Here is a tiny trained network, its code and every weight. The questions are about switching its units off for an input and a class, where a switched-off unit gives its printed mean instead of its output.

import numpy as np


def w(rows, s, z=0):
    codes = np.array(rows[::2]) - 128.0
    scale = np.full(codes.shape[1], s)
    scale[-1] = z or s
    return codes * scale


def f(y):
    return y / 2 * (1 + np.tanh(0.7978845608 * (y + 0.044715 * y**3)))


def log_softmax(a):
    a = a - a.max(-1, keepdims=True)
    return a - np.log(np.exp(a).sum(-1, keepdims=True))


def net(x, mask):
    res = np.array(x, float).reshape(1, 6) / 4 @ E
    y = f(res @ A[0][:, :-1].T + A[0][:, -1])
    res = res + np.where(mask, y, B[0][:, -1]) @ B[0][:, :-1]
    return log_softmax(res[-1] @ U[:, :-1].T + U[:, -1])


A, B = {}, {}
E = w([
[25,130,145,67,210,142],'x0',
[162,79,112,248,92,150],'x1',
[152,244,98,225,173,210],'x2',
[100,81,145,130,12,160],'x3',
[171,72,2,15,177,230],'x4',
[5,169,104,193,51,219],'x5',
],0.0069)
A[0] = w([
[145,211,88,172,156,163,236],'neuron 1',
[181,128,164,146,157,124,124],'neuron 2',
[126,1,167,134,11,186,222],'neuron 3',
[116,86,41,199,216,234,178],'neuron 4',
[140,60,77,15,114,46,254],'neuron 5',
[132,142,227,199,226,95,183],'neuron 6',
[108,48,169,206,148,159,165],'neuron 7',
[187,226,124,117,75,143,175],'neuron 8',
[88,227,163,112,112,169,198],'neuron 9',
[215,177,99,145,126,92,148],'neuron 10',
],0.0093,0.0025)
B[0] = w([
[151,101,108,145,170,196,193],'neuron 1',
[154,115,140,134,119,105,151],'neuron 2',
[107,155,173,85,7,138,212],'neuron 3',
[141,215,59,70,144,146,206],'neuron 4',
[82,54,121,75,161,72,245],'neuron 5',
[169,139,121,214,117,72,208],'neuron 6',
[167,166,105,100,103,93,164],'neuron 7',
[118,105,177,126,141,176,165],'neuron 8',
[79,154,133,178,143,161,178],'neuron 9',
[159,99,174,135,146,146,173],'neuron 10',
],0.019,0.011)
U = w([
[132,132,148,84,2,133,87],'0',
[187,142,123,224,144,62,133],'1',
[188,91,146,138,146,175,2],'2',
[47,145,139,206,147,143,169],'3',
[154,184,28,131,167,177,105],'4',
[103,49,89,87,177,49,214],'5',
],0.0091,0.002)

Each question gives the input, the list of numbers given to net, and the class t.
The units are the neurons (one row each of A and B). Each row of codes is followed by its name. A weight is (code - 128) times the scale printed after its matrix; where a second scale follows, it is the last column's (A, B and U).
mask holds one flag per neuron, in row order. A switched-off neuron (its flag False) gives its mean, the last column of its row in B, instead of its output. The means were averaged over made-up inputs and are rounded, as every weight is.
A unit's drop is (log p(t) with every unit on - log p(t) with that unit switched off) / (log p(t) with every unit on - log p(t) with every unit switched off).
The circuit of an input: a set's keep is (log p(t) with only the set's units on - log p(t) with every unit switched off) / (log p(t) with every unit on - log p(t) with every unit switched off). Starting from all 10 units, units are removed one at a time, each time the one whose removal leaves the highest keep (on an exact tie, the one counted first), for as long as the keep stays at least 0.8.
circuit, biggest first: the units of the circuit, biggest drop first
top k neurons: the k neurons with the biggest drops, biggest first
drop when u is switched off: that unit's drop, to one decimal
input [-8,1,3,0,-2,3], class 2: top 3 neurons => (neuron 1; neuron 8; neuron 10)
input [-3,-7,0,4,-6,1], class 3: circuit, biggest first => (neuron 9; neuron 3)
input [-8,0,2,1,2,-1], class 2: circuit, biggest first => (neuron 10; neuron 8)
input [3,6,-4,-5,6,3], class 4: top neuron => (neuron 4)
input [-6,1,5,4,-2,-4], class 2: circuit, biggest first => (neuron 8; neuron 10)
input [1,-1,-1,-2,0,8], class 4: circuit, biggest first => (neuron 5; neuron 3)
input [7,0,7,8,1,-7], class 4: circuit, biggest first => (neuron 5; neuron 3)
input [-2,1,8,-6,-4,6], class 4: top 2 neurons => (neuron 4; neuron 1)
input [3,6,5,1,2,-7], class 4: top 2 neurons => (neuron 4; neuron 5)
input [-1,8,3,3,-4,-1], class 0: drop when neuron 3 is switched off => 1.7
